Below are the code and all the weights of a small trained network. Each question names an input and a target symbol and asks about switching units off, where a switched-off unit gives its printed mean instead of its output.

import numpy as np


def w(rows, s, z=0):
    codes = np.array(rows[::2]) - 128.0
    scale = np.full(codes.shape[1], s)
    scale[-1] = z or s
    return codes * scale


def f(y):
    return np.maximum(y, 0)


def softmax(a):
    e = np.exp(a - a.max(-1, keepdims=True))
    return e / e.sum(-1, keepdims=True)


def log_softmax(a):
    a = a - a.max(-1, keepdims=True)
    return a - np.log(np.exp(a).sum(-1, keepdims=True))


def net(x, mask):
    ids = ['αβγδεζηθξπστψω'.index(c) for c in x.split()]
    T = len(ids)
    res = E[ids] + P[:T]
    u = 0
    for l in range(3):
        q, k, v = (res @ M[l].T for M in (Q, K, V))
        z = softmax(np.where(np.tri(T) > 0, q @ k.T / 2**0.5, -1e9)) @ v
        res = res + np.where(mask[u], z, O[l][:, -1]) @ O[l][:, :-1]
        u += 1
        y = f(res @ A[l][:, :-1].T + A[l][:, -1])
        res = res + np.where(mask[u : u + 8], y, B[l][:, -1]) @ B[l][:, :-1]
        u += 8
    return log_softmax(res[-1] @ U[:, :-1].T + U[:, -1])


Q, K, V, O, A, B = {}, {}, {}, {}, {}, {}
E = w([
[187,194,155,26,68],'α',
[129,214,21,70,172],'β',
[95,107,163,166,174],'γ',
[124,19,238,196,76],'δ',
[136,227,84,92,168],'ε',
[112,172,74,68,144],'ζ',
[165,101,182,84,80],'η',
[130,107,184,110,86],'θ',
[120,176,94,81,164],'ξ',
[112,219,25,91,174],'π',
[142,127,211,81,53],'σ',
[75,100,160,150,132],'τ',
[177,187,195,162,154],'ψ',
[67,100,91,8,91],'ω',
],0.014)
P = w([
[63,154,145,121,179],'0',
[252,92,163,88,178],'1',
[137,117,120,222,94],'2',
[74,143,171,161,85],'3',
[204,48,143,64,160],'4',
[153,89,69,216,93],'5',
[101,183,186,188,107],'6',
[244,83,187,54,125],'7',
[180,110,80,246,94],'8',
[69,121,136,181,117],'9',
[193,70,171,64,140],'10',
],0.015)
Q[0] = w([
[148,179,193,107,125],'0.h1',
[254,78,98,110,105],'0.h1',
],0.0072)
K[0] = w([
[105,8,1,159,139],'0.h1',
[74,192,153,168,177],'0.h1',
],0.0059)
V[0] = w([
[152,228,255,55,117],'0.h1',
[70,27,60,43,98],'0.h1',
],0.0062)
O[0] = w([
[201,223,246,92,35,244],'0.h1',
[55,60,149,18,2,4],'0.h1',
],0.0089,0.0044)
A[0] = w([
[61,76,155,69,130,7],'0.n1',
[140,146,138,114,177,221],'0.n2',
[169,218,225,183,181,251],'0.n3',
[4,137,124,127,56,198],'0.n4',
[130,4,254,158,156,238],'0.n5',
[53,112,114,83,161,135],'0.n6',
[143,160,135,57,175,154],'0.n7',
[155,84,133,74,116,14],'0.n8',
],0.0099,0.0029)
B[0] = w([
[217,121,113,166,57,130],'0.n1',
[122,2,131,82,85,158],'0.n2',
[50,47,122,132,103,252],'0.n3',
[154,213,203,181,79,139],'0.n4',
[160,220,43,18,132,182],'0.n5',
[73,220,202,62,250,131],'0.n6',
[171,133,171,39,93,155],'0.n7',
[100,46,110,239,94,136],'0.n8',
],0.0066,0.024)
Q[1] = w([
[106,61,86,2,149],'1.h1',
[151,83,126,198,185],'1.h1',
],0.0072)
K[1] = w([
[82,89,190,2,131],'1.h1',
[230,32,103,123,108],'1.h1',
],0.0071)
V[1] = w([
[254,89,56,154,149],'1.h1',
[119,148,141,196,154],'1.h1',
],0.0083)
O[1] = w([
[249,189,51,65,107,2],'1.h1',
[254,139,111,114,240,87],'1.h1',
],0.0088,0.0098)
A[1] = w([
[102,156,151,183,91,186],'1.n1',
[156,43,179,167,70,96],'1.n2',
[125,199,178,73,143,4],'1.n3',
[161,144,102,73,111,42],'1.n4',
[119,146,151,115,249,62],'1.n5',
[195,122,115,68,128,198],'1.n6',
[171,181,130,134,130,131],'1.n7',
[133,108,109,56,65,24],'1.n8',
],0.011,0.0029)
B[1] = w([
[200,116,41,209,159,207],'1.n1',
[94,164,56,137,186,252],'1.n2',
[130,200,212,106,151,140],'1.n3',
[145,109,185,179,234,135],'1.n4',
[114,72,20,43,214,134],'1.n5',
[2,114,197,181,105,146],'1.n6',
[94,102,65,90,77,132],'1.n7',
[143,173,145,104,227,176],'1.n8',
],0.0078,0.015)
Q[2] = w([
[140,155,131,84,111],'2.h1',
[145,191,86,253,129],'2.h1',
],0.014)
K[2] = w([
[140,95,122,124,196],'2.h1',
[251,107,89,138,124],'2.h1',
],0.012)
V[2] = w([
[131,190,159,82,116],'2.h1',
[126,122,153,183,6],'2.h1',
],0.014)
O[2] = w([
[79,130,57,78,254,2],'2.h1',
[85,153,148,71,135,72],'2.h1',
],0.009,0.017)
A[2] = w([
[168,75,141,135,185,195],'2.n1',
[148,75,184,193,101,30],'2.n2',
[114,83,146,45,164,220],'2.n3',
[98,73,46,154,176,183],'2.n4',
[121,123,74,23,252,140],'2.n5',
[100,106,169,166,150,100],'2.n6',
[61,156,155,109,116,128],'2.n7',
[111,90,99,193,122,1],'2.n8',
],0.012,0.0054)
B[2] = w([
[226,200,168,125,221,152],'2.n1',
[98,111,102,83,169,251],'2.n2',
[29,207,166,114,183,151],'2.n3',
[114,86,140,230,114,163],'2.n4',
[141,134,2,127,91,158],'2.n5',
[172,148,148,66,161,182],'2.n6',
[232,68,106,61,130,157],'2.n7',
[121,187,99,113,64,185],'2.n8',
],0.0096,0.025)
U = w([
[52,119,131,175,84,253],'α',
[138,137,103,151,112,149],'β',
[207,115,85,68,127,146],'γ',
[128,191,138,109,170,102],'δ',
[102,208,215,96,158,131],'ε',
[110,110,98,121,150,18],'ζ',
[136,125,78,69,131,35],'η',
[128,162,125,57,138,122],'θ',
[79,175,203,171,156,152],'ξ',
[136,73,146,154,154,44],'π',
[90,99,156,114,165,142],'σ',
[147,92,141,100,179,118],'τ',
[135,11,131,93,116,88],'ψ',
[113,74,100,89,148,67],'ω',
],0.012,0.0061)

Each question gives the input, a string of symbols that net reads in full, and the target symbol t.
The units are the heads (2 rows each of Q, K, V and O) and the neurons (one row each of A and B). Each row of codes is followed by its name. A weight is (code - 128) times the scale printed after its matrix; where a second scale follows, it is the last column's (O, A, B and U).
mask holds one flag per unit, layer by layer, with each layer's heads first. A switched-off unit (its flag False) gives its mean, the last column of its rows in O or B, instead of its output. The means were averaged over made-up inputs and are rounded, as every weight is.
A unit's drop is (log p(t) with every unit on - log p(t) with that unit switched off) / (log p(t) with every unit on - log p(t) with every unit switched off).
The circuit of an input: a set's keep is (log p(t) with only the set's units on - log p(t) with every unit switched off) / (log p(t) with every unit on - log p(t) with every unit switched off). Starting from the 12 units with the biggest drops (on a tie, the unit counted first), units are removed one at a time, each time the one whose removal leaves the highest keep (on an exact tie, the one counted first), for as long as the keep stays at least 0.8.
circuit, biggest first: the units of the circuit, biggest drop first
unit that matters most: the unit with the biggest drop
top k neurons: the k neurons with the biggest drops, biggest first
top k neurons in layer l: the k neurons of layer l with the biggest drops, biggest first
input ζ ψ τ ε τ γ δ ε, target ζ: top 3 neurons in layer 2 => (2.n5; 2.n4; 2.n3)
input ψ γ ψ ε ψ ε ζ σ α, target α: circuit, biggest first => (2.n6)
input ψ τ θ γ α γ ψ, target α: top 3 neurons => (0.n3; 1.n1; 2.n1)
input δ ξ ε γ ψ ξ γ δ β, target α: circuit, biggest first => (2.n6; 2.n7)
input α δ π σ ψ α γ γ ζ θ σ, target α: circuit, biggest first => (1.h1; 0.h1)
input θ ζ α ε δ ε ψ ε ζ α π, target θ: top 2 neurons => (2.n3; 0.n3)
input ε ψ σ η ψ, target ε: top 3 neurons => (0.n5; 2.n3; 0.n7)
input α β β θ ψ ε θ τ, target α: circuit, biggest first => (1.h1; 0.h1)
input π ψ ε ξ ψ, target π: circuit, biggest first => (0.n6; 2.h1; 2.n4; 0.h1)
input ω η ξ δ ζ ε θ γ, target ω: top 3 neurons => (2.n7; 0.n6; 0.n3)
input ω π δ δ ψ τ ψ ψ ε τ ζ, target ω: top 3 neurons in layer 0 => (0.n6; 0.n3; 0.n1)
input γ ψ ε π ξ ψ β γ, target γ: top 2 neurons => (1.n5; 0.n6)
input ε ψ τ ε θ, target ε: top 2 neurons => (0.n5; 0.n3)
input ψ ε π ω τ ψ π γ, target ψ: top 3 neurons => (0.n3; 1.n1; 2.n2)
input ξ ψ α τ ε ψ π γ, target ξ: unit that matters most => 0.n5
input γ γ ε η ε τ δ δ, target γ: top 3 neurons in layer 0 => (0.n5; 0.n6; 0.n8)
input δ θ τ γ σ, target δ: top 2 neurons in layer 0 => (0.n5; 0.n3)
input ω ψ ψ ψ γ ψ γ ω ψ ψ σ, target ω: top 2 neurons => (2.n7; 0.n6)
input ε δ π ω σ ψ ω η δ ε π, target ε: top 4 neurons => (0.n5; 0.n3; 0.n7; 2.n3)
input ε γ ω γ ξ, target ε: unit that matters most => 0.n5
input π ψ ξ γ ξ, target π: top 4 neurons => (0.n6; 1.n5; 2.n4; 0.n5)
input α τ ψ ε π, target α: top 4 neurons in layer 1 => (1.n2; 1.n8; 1.n1; 1.n3)
input γ σ ω δ δ ω ε ψ ξ θ θ, target γ: top 3 neurons => (1.n5; 1.n1; 0.n3)
input ζ σ ψ γ ψ γ ε ε π ζ ξ, target ζ: top 2 neurons in layer 1 => (1.n3; 1.n5)
input η η τ ζ γ δ θ θ, target η: top 3 neurons => (2.n5; 0.n3; 0.n5)
input γ β ψ ε δ ξ ψ σ η ψ τ, target γ: top 4 neurons => (1.n5; 0.n6; 2.n1; 0.n3)
